[[129 130 150]
 [128 129 148]]
|
[[129 130]
 [128 129]]

[[143 155 118]
 [143 155 118]
 [143 156 117]]
|
[[143 155]
 [143 155]]

[[125 149]
 [127 154]
 [132 128]
 [114 140]]
|
[[125 149]
 [127 154]]

[[137 120 139 145]
 [127 120 156 144]]
|
[[137 120]
 [127 120]]

[[142 112 142 129 146]
 [117 143 118 129 115]
 [147 105 146 129 150]]
|
[[142 112]
 [117 143]]

[[113 114 129 119]
 [121 127 130 141]
 [114 115 130 124]
 [121 141 127 152]
 [120 127 129 144]]
|
[[113 114]
 [121 127]]

[[118 137 123 140]
 [154 108 122 103]
 [102 148 121 153]
 [116 136 120 139]]
|
[[118 137]
 [154 108]]
---
[[117 119]
 [144 138]
 [131 153]
 [116 151]
 [123 132]
 [143 126]
 [125 123]
 [150 109]
 [112 157]
 [124 118]]
|
[[119 117]
 [138 144]
 [153 131]
 [151 116]
 [132 123]
 [126 143]
 [123 125]
 [109 150]
 [157 112]
 [118 124]]

[[125 139 127 130]
 [125 135 124 147]
 [125 101 132 112]
 [138 130 155 140]
 [128 147 120 130]]
|
[[130 127 139 125]
 [147 124 135 125]
 [112 132 101 125]
 [140 155 130 138]
 [130 120 147 128]]

[[115 137 142 140 139 116 101 121 140 137]
 [115 133 144 142 141 144 142 125 106  99]
 [115 134 144 142 140 143 142 127 109 100]
 [113 139 143 140 143 121 104 117 136 142]
 [115 139 141 138 143 129 105 109 131 141]
 [114 142 143 100 135 140 116 127 133 136]
 [113 139 142 138 142 126 104 112 135 140]
 [113 136 141 139 144 131 104 105 127 139]]
|
[[137 140 121 101 116 139 140 142 137 115]
 [ 99 106 125 142 144 141 142 144 133 115]
 [100 109 127 142 143 140 142 144 134 115]
 [142 136 117 104 121 143 140 143 139 113]
 [141 131 109 105 129 143 138 141 139 115]
 [136 133 127 116 140 135 100 143 142 114]
 [140 135 112 104 126 142 138 142 139 113]
 [139 127 105 104 131 144 139 141 136 113]]

[[142 143 114 123 120 125 119 115 135 126 121 127 125]
 [124 128 140 142 148 121 136 142 131 137 121 126 116]
 [133 130 125 125 119 138 114 110 136 131 112 117 134]
 [134 116 119 121 139 141 125 115 131 134 140 123 139]
 [145 123 144 133 128 135 120 121 118 143 125 111 124]
 [138 137 120 133 124 114 142 115 133 117 134 125 117]
 [142 155 128 122 124 139 132 104 143 122 126 137 113]]
|
[[125 127 121 126 135 115 119 125 120 123 114 143 142]
 [116 126 121 137 131 142 136 121 148 142 140 128 124]
 [134 117 112 131 136 110 114 138 119 125 125 130 133]
 [139 123 140 134 131 115 125 141 139 121 119 116 134]
 [124 111 125 143 118 121 120 135 128 133 144 123 145]
 [117 125 134 117 133 115 142 114 124 133 120 137 138]
 [113 137 126 122 143 104 132 139 124 122 128 155 142]]

[[140 129 129 127 111]
 [110 109 150 136 114]
 [115 120 129 107 140]
 [147 112 127 150 115]
 [119 109 111 117 125]]
|
[[111 127 129 129 140]
 [114 136 150 109 110]
 [140 107 129 120 115]
 [115 150 127 112 147]
 [125 117 111 109 119]]

[[130 137 127 123 117 118 138 135 134 127 141 134 111 138]
 [124 119 133 133 138 138 118 122 119 128 117 121 143 119]
 [116 118 137 141 127 141 125 120 121 117 128 119 140 130]
 [114 124 138 139 118 137 145 122 120 117 147 123 120 145]
 [144 135 116 116 133 115 107 136 136 142 106 137 130 107]
 [117 118 136 139 132 139 123 118 116 117 127 121 143 132]]
|
[[138 111 134 141 127 134 135 138 118 117 123 127 137 130]
 [119 143 121 117 128 119 122 118 138 138 133 133 119 124]
 [130 140 119 128 117 121 120 125 141 127 141 137 118 116]
 [145 120 123 147 117 120 122 145 137 118 139 138 124 114]
 [107 130 137 106 142 136 136 107 115 133 116 116 135 144]
 [132 143 121 127 117 116 118 123 139 132 139 136 118 117]]

[[144 114 139 137 132 138 115 137 137 121 131]
 [116 144 122 132 118 113 139 127 116 141 130]
 [141 124 134 109 109 104 126 136 139 118 138]
 [143 121 142 143 121 122 109 144 133 133 141]
 [117 125 120 101 128 126 143 113 143 110 118]
 [146 143 142 135 110 111 117 144 121 147 144]
 [112 131 114 100 135 132 146 112 139 110 111]
 [111 110 115 132 147 149 129 114 134 110 112]]
|
[[131 121 137 137 115 138 132 137 139 114 144]
 [130 141 116 127 139 113 118 132 122 144 116]
 [138 118 139 136 126 104 109 109 134 124 141]
 [141 133 133 144 109 122 121 143 142 121 143]
 [118 110 143 113 143 126 128 101 120 125 117]
 [144 147 121 144 117 111 110 135 142 143 146]
 [111 110 139 112 146 132 135 100 114 131 112]
 [112 110 134 114 129 149 147 132 115 110 111]]
---
[[146 120 115 129]
 [118 126 122 108]
 [110 110 122 129]
 [115 128 126 120]
 [122 126 107 117]]
|
[[146 120]
 [118 126]]

[[138 115 129 128 137]
 [119 141 129 130 116]
 [130 133 132 145 103]
 [142 124 134 155  99]]
|
[[138 115]
 [119 141]]

[[127 103 134]
 [127 109 133]
 [146 128 139]
 [128 111 132]]
|
[[127 103]
 [127 109]]

[[125 136 119 125]
 [122 152 118 120]
 [147 120 106 132]
 [128 128 124 132]
 [122 118 136 130]]
|
[[125 136]
 [122 152]]

[[150 140]
 [115 113]
 [151 140]]
|
[[150 140]
 [115 113]]

[[132 131 151 134]
 [122 136 135 123]
 [127 136 146 128]
 [132 126 135 134]]
|
[[132 131]
 [122 136]]

[[114 115]
 [140 138]
 [104 104]
 [116 113]]
|
[[114 115]
 [140 138]]
